Here is a tiny trained network, its code and every weight. The questions are about switching its units off for an input and a class, where a switched-off unit gives its printed mean instead of its output.

import numpy as np


def w(rows, s, z=0):
    codes = np.array(rows[::2]) - 128.0
    scale = np.full(codes.shape[1], s)
    scale[-1] = z or s
    return codes * scale


def f(y):
    return np.maximum(y, 0)


def log_softmax(a):
    a = a - a.max(-1, keepdims=True)
    return a - np.log(np.exp(a).sum(-1, keepdims=True))


def net(x, mask):
    res = np.array(x, float).reshape(1, 8) / 4 @ E
    y = f(res @ A[0][:, :-1].T + A[0][:, -1])
    res = res + np.where(mask, y, B[0][:, -1]) @ B[0][:, :-1]
    return log_softmax(res[-1] @ U[:, :-1].T + U[:, -1])


A, B = {}, {}
E = w([
[146,106,139,96,146,79,156,111,115],'x0',
[215,222,153,76,115,160,53,61,137],'x1',
[129,197,197,75,76,189,212,219,133],'x2',
[129,112,126,123,129,143,131,120,138],'x3',
[196,89,81,110,56,84,26,254,130],'x4',
[180,70,180,187,36,155,149,88,49],'x5',
[151,75,137,88,148,114,159,103,136],'x6',
[140,135,188,165,74,37,170,114,250],'x7',
],0.0087)
A[0] = w([
[209,99,105,123,124,125,95,231,190,95],'n0',
[172,93,160,197,37,162,153,104,46,255],'n1',
[106,190,161,129,160,129,177,74,97,130],'n2',
[252,196,127,87,111,157,82,66,107,166],'n3',
[113,113,90,74,201,170,132,168,101,155],'n4',
[142,137,70,106,164,209,121,135,51,165],'n5',
[152,113,125,96,154,101,89,213,94,114],'n6',
[153,77,94,165,186,117,101,118,132,93],'n7',
[129,109,90,176,174,68,64,79,108,55],'n8',
[52,101,133,123,98,110,178,178,90,67],'n9',
[89,141,181,149,208,174,158,66,114,164],'n10',
[161,135,104,71,104,195,187,186,127,141],'n11',
[104,159,52,69,161,166,118,141,48,121],'n12',
[150,90,88,121,150,110,68,78,138,66],'n13',
[123,79,83,186,153,113,78,96,140,108],'n14',
[139,164,122,158,61,91,156,101,243,174],'n15',
[102,59,67,220,143,127,179,176,119,61],'n16',
[131,166,114,143,131,98,149,149,254,146],'n17',
[179,110,112,84,129,150,182,165,126,106],'n18',
[110,162,105,137,182,141,97,165,167,205],'n19',
[159,105,111,115,88,110,81,173,119,85],'n20',
[132,140,182,86,128,153,159,193,131,93],'n21',
[202,78,129,137,147,138,100,172,147,140],'n22',
[165,98,157,96,92,98,65,177,95,86],'n23',
[134,177,150,112,130,140,79,111,156,106],'n24',
[164,159,175,103,135,147,164,184,92,102],'n25',
],0.0099,0.0024)
B[0] = w([
[62,186,153,111,117,148,111,94,111,219],'n0',
[107,120,51,63,207,58,243,78,205,249],'n1',
[90,94,181,167,143,175,136,147,103,204],'n2',
[161,15,143,128,192,156,94,207,215,253],'n3',
[131,99,67,106,108,92,131,126,170,205],'n4',
[153,79,103,116,57,24,136,120,128,227],'n5',
[59,153,138,66,118,128,104,133,120,195],'n6',
[188,172,123,166,94,132,153,191,71,186],'n7',
[141,201,126,192,145,157,144,127,86,214],'n8',
[177,127,170,126,161,120,93,201,130,179],'n9',
[64,99,218,92,109,128,61,115,57,225],'n10',
[172,158,138,162,95,151,115,93,100,193],'n11',
[122,87,65,137,61,37,149,72,123,224],'n12',
[166,191,146,158,118,157,115,129,86,195],'n13',
[124,253,127,195,75,165,132,91,154,204],'n14',
[135,77,113,123,65,29,87,126,131,228],'n15',
[183,60,162,129,211,131,33,199,164,205],'n16',
[138,110,68,130,117,55,152,82,128,206],'n17',
[133,143,166,178,155,121,119,115,79,162],'n18',
[129,142,93,102,190,111,191,121,159,191],'n19',
[44,145,173,95,122,178,150,115,97,194],'n20',
[247,180,121,184,146,208,135,88,57,182],'n21',
[53,134,153,103,123,124,144,121,105,182],'n22',
[89,127,151,88,112,190,125,113,131,202],'n23',
[103,112,107,101,154,163,94,174,158,180],'n24',
[169,162,116,183,106,146,161,109,95,183],'n25',
],0.007,0.012)
U = w([
[128,79,84,137,58,67,116,121,122,253],'0',
[1,119,179,119,107,166,98,126,96,10],'1',
[211,182,119,206,99,165,114,138,89,35],'2',
[165,61,115,136,190,148,57,237,159,121],'3',
[96,124,54,103,161,97,181,119,153,177],'4',
],0.0096,0.0019)

Each question gives the input, the list of numbers given to net, and the class t.
The units are the neurons (one row each of A and B). Each row of codes is followed by its name. A weight is (code - 128) times the scale printed after its matrix; where a second scale follows, it is the last column's (A, B and U).
mask holds one flag per neuron, in row order. A switched-off neuron (its flag False) gives its mean, the last column of its row in B, instead of its output. The means were averaged over made-up inputs and are rounded, as every weight is.
A unit's drop is (log p(t) with every unit on - log p(t) with that unit switched off) / (log p(t) with every unit on - log p(t) with every unit switched off).
The circuit of an input: a set's keep is (log p(t) with only the set's units on - log p(t) with every unit switched off) / (log p(t) with every unit on - log p(t) with every unit switched off). Starting from the 12 units with the biggest drops (on a tie, the unit counted first), units are removed one at a time, each time the one whose removal leaves the highest keep (on an exact tie, the one counted first), for as long as the keep stays at least 0.8.
units of the circuit, in order: the units of the circuit, biggest drop first
most important unit: the unit with the biggest drop
k most important neurons: the k neurons with the biggest drops, biggest first
drop when u is switched off: that unit's drop, to one decimal
input [6,0,5,-8,5,0,8,3], class 1: most important unit => n0
input [-4,-4,0,1,1,6,5,-4], class 4: 4 most important neurons => [n1; n3; n15; n10]
input [-1,-4,0,6,-4,6,-1,-4], class 4: 3 most important neurons => [n1; n3; n15]
input [6,-6,8,5,2,-8,-2,1], class 2: 2 most important neurons => [n21; n1]
input [2,8,-2,6,-7,-5,1,5], class 3: units of the circuit, in order => [n3; n1]
input [-5,-6,-6,-6,2,-2,3,-2], class 2: 2 most important neurons => [n14; n3]
input [-7,-6,8,8,-2,0,-3,-8], class 0: 3 most important neurons => [n5; n12; n4]
input [4,6,5,4,-3,8,3,4], class 4: 2 most important neurons => [n1; n16]
input [6,-5,2,-4,6,3,-6,-4], class 1: units of the circuit, in order => [n20; n6]
input [0,5,8,-2,7,-1,6,-6], class 2: 4 most important neurons => [n21; n11; n25; n10]
input [3,-6,3,6,0,7,-4,2], class 4: 2 most important neurons => [n1; n3]
input [4,1,-8,6,-7,3,0,-5], class 2: 2 most important neurons => [n8; n7]
input [-6,2,5,5,5,1,-8,4], class 1: 2 most important neurons => [n0; n20]
input [-3,-6,2,4,-6,-3,6,8], class 0: 3 most important neurons => [n17; n15; n3]
input [-6,-5,1,-3,-5,0,7,8], class 0: units of the circuit, in order => [n15]
input [-6,-5,6,8,-3,8,-4,5], class 4: 2 most important neurons => [n1; n3]
input [5,-8,-4,1,7,2,6,-3], class 3: drop when n15 is switched off => -0.1
input [0,-6,-4,8,-5,6,-6,-2], class 3: drop when n16 is switched off => 1.1
input [-4,4,1,-2,-8,-4,5,8], class 0: drop when n23 is switched off => 0.2
input [5,5,6,5,2,-4,7,-8], class 0: most important unit => n12
